Below are the code and all the weights of a small trained network. Each question names an input and a class and asks about switching units off, where a switched-off unit gives its printed mean instead of its output.

import numpy as np


def w(rows, s, z=0):
    codes = np.array(rows[::2]) - 128.0
    scale = np.full(codes.shape[1], s)
    scale[-1] = z or s
    return codes * scale


def f(y):
    return y / 2 * (1 + np.tanh(0.7978845608 * (y + 0.044715 * y**3)))


def log_softmax(a):
    a = a - a.max(-1, keepdims=True)
    return a - np.log(np.exp(a).sum(-1, keepdims=True))


def net(x, mask):
    res = np.array(x, float).reshape(1, 3) / 4 @ E
    y = f(res @ A[0][:, :-1].T + A[0][:, -1])
    res = res + np.where(mask, y, B[0][:, -1]) @ B[0][:, :-1]
    return log_softmax(res[-1] @ U[:, :-1].T + U[:, -1])


A, B = {}, {}
E = w([
[108,247,205,171,198,128,88,2],'x0',
[223,146,27,153,152,36,135,58],'x1',
[206,168,201,45,129,39,77,166],'x2',
],0.0087)
A[0] = w([
[128,102,47,52,103,114,177,182,95],'n0',
[170,134,71,153,122,104,123,97,207],'n1',
[188,196,212,62,155,70,173,193,112],'n2',
[150,25,100,85,117,122,224,167,139],'n3',
[75,184,147,159,161,92,147,78,206],'n4',
[144,91,92,92,75,116,177,161,174],'n5',
[153,166,174,175,175,151,95,92,106],'n6',
[241,166,71,129,141,73,176,107,101],'n7',
[85,175,180,217,156,104,83,109,232],'n8',
[94,85,221,112,93,193,114,173,100],'n9',
[107,83,31,251,142,156,138,83,111],'n10',
[194,113,172,52,130,66,11,147,116],'n11',
[63,149,211,117,111,213,129,195,120],'n12',
[143,134,33,123,202,52,171,99,97],'n13',
[143,180,144,160,188,137,117,67,142],'n14',
[115,172,158,143,214,142,92,67,76],'n15',
[146,150,103,203,112,238,203,112,95],'n16',
[2,75,62,212,154,159,176,76,138],'n17',
[143,198,174,177,177,116,119,107,127],'n18',
[95,114,42,42,56,123,117,151,255],'n19',
[154,61,90,82,86,122,141,197,82],'n20',
[209,108,57,193,90,110,102,69,119],'n21',
[99,155,154,151,155,135,130,35,111],'n22',
[85,239,181,137,139,170,117,114,95],'n23',
],0.0076,0.0092)
B[0] = w([
[64,22,92,105,149,91,157,90,188],'n0',
[160,160,173,208,186,144,111,187,213],'n1',
[190,163,136,88,63,75,158,15,185],'n2',
[89,80,90,134,116,116,173,129,220],'n3',
[130,131,120,147,176,52,153,172,212],'n4',
[55,106,116,151,120,74,178,149,208],'n5',
[103,69,87,74,144,117,167,119,165],'n6',
[90,54,205,142,125,172,30,88,195],'n7',
[73,148,91,176,144,51,173,191,227],'n8',
[87,41,201,199,157,191,85,82,185],'n9',
[160,173,172,68,51,113,120,54,218],'n10',
[197,193,206,58,26,74,202,11,195],'n11',
[78,86,189,219,136,173,52,91,201],'n12',
[101,66,169,135,157,200,43,94,187],'n13',
[74,72,91,168,150,78,161,125,192],'n14',
[96,42,63,28,165,134,115,52,171],'n15',
[203,146,169,8,64,190,154,19,179],'n16',
[194,254,161,59,38,116,158,32,242],'n17',
[75,87,73,129,119,66,167,99,178],'n18',
[107,139,99,194,132,44,168,201,254],'n19',
[80,54,87,43,166,78,128,86,191],'n20',
[59,103,186,188,158,206,11,82,194],'n21',
[104,58,83,111,130,100,156,125,179],'n22',
[61,58,94,119,144,141,131,101,174],'n23',
],0.0077,0.011)
U = w([
[91,82,3,107,149,103,171,126,70],'0',
[161,184,161,59,57,120,153,78,113],'1',
[95,96,182,179,150,165,25,114,101],'2',
[125,201,83,201,142,94,179,208,251],'3',
[199,148,67,59,177,208,85,187,34],'4',
[188,145,74,28,178,204,84,185,39],'5',
[206,134,47,43,182,228,87,175,40],'6',
[196,143,81,37,175,218,79,187,47],'7',
],0.016,0.013)

Each question gives the input, the list of numbers given to net, and the class t.
The units are the neurons (one row each of A and B). Each row of codes is followed by its name. A weight is (code - 128) times the scale printed after its matrix; where a second scale follows, it is the last column's (A, B and U).
mask holds one flag per neuron, in row order. A switched-off neuron (its flag False) gives its mean, the last column of its row in B, instead of its output. The means were averaged over made-up inputs and are rounded, as every weight is.
A unit's drop is (log p(t) with every unit on - log p(t) with that unit switched off) / (log p(t) with every unit on - log p(t) with every unit switched off).
The circuit of an input: a set's keep is (log p(t) with only the set's units on - log p(t) with every unit switched off) / (log p(t) with every unit on - log p(t) with every unit switched off). Starting from the 12 units with the biggest drops (on a tie, the unit counted first), units are removed one at a time, each time the one whose removal leaves the highest keep (on an exact tie, the one counted first), for as long as the keep stays at least 0.8.
units of the circuit, in order: the units of the circuit, biggest drop first
most important unit: the unit with the biggest drop
k most important neurons: the k neurons with the biggest drops, biggest first
drop of u: that unit's drop, to one decimal
input [5,7,-7], class 1: most important unit : n17
input [-6,-7,-1], class 2: 3 most important neurons : (n12; n9; n8)
input [-4,1,-5], class 1: units of the circuit, in order : (n17; n10)
input [2,4,2], class 2: units of the circuit, in order : (n7; n17)
input [-6,-7,-3], class 2: 2 most important neurons : (n12; n9)
input [4,5,-3], class 2: 2 most important neurons : (n21; n13)
input [5,6,1], class 2: 2 most important neurons : (n7; n21)
input [-7,-3,7], class 0: 3 most important neurons : (n17; n20; n0)
input [-6,-8,0], class 2: 2 most important neurons : (n12; n9)
input [-7,-7,-8], class 1: 3 most important neurons : (n17; n16; n10)
input [-4,5,4], class 2: 2 most important neurons : (n7; n17)
input [1,-3,-1], class 3: drop of n7 : 0.3
input [5,-5,5], class 0: drop of n10 : 0.2
input [5,-4,-8], class 1: units of the circuit, in order : (n17)
input [-3,7,-8], class 1: drop of n17 : 0.5
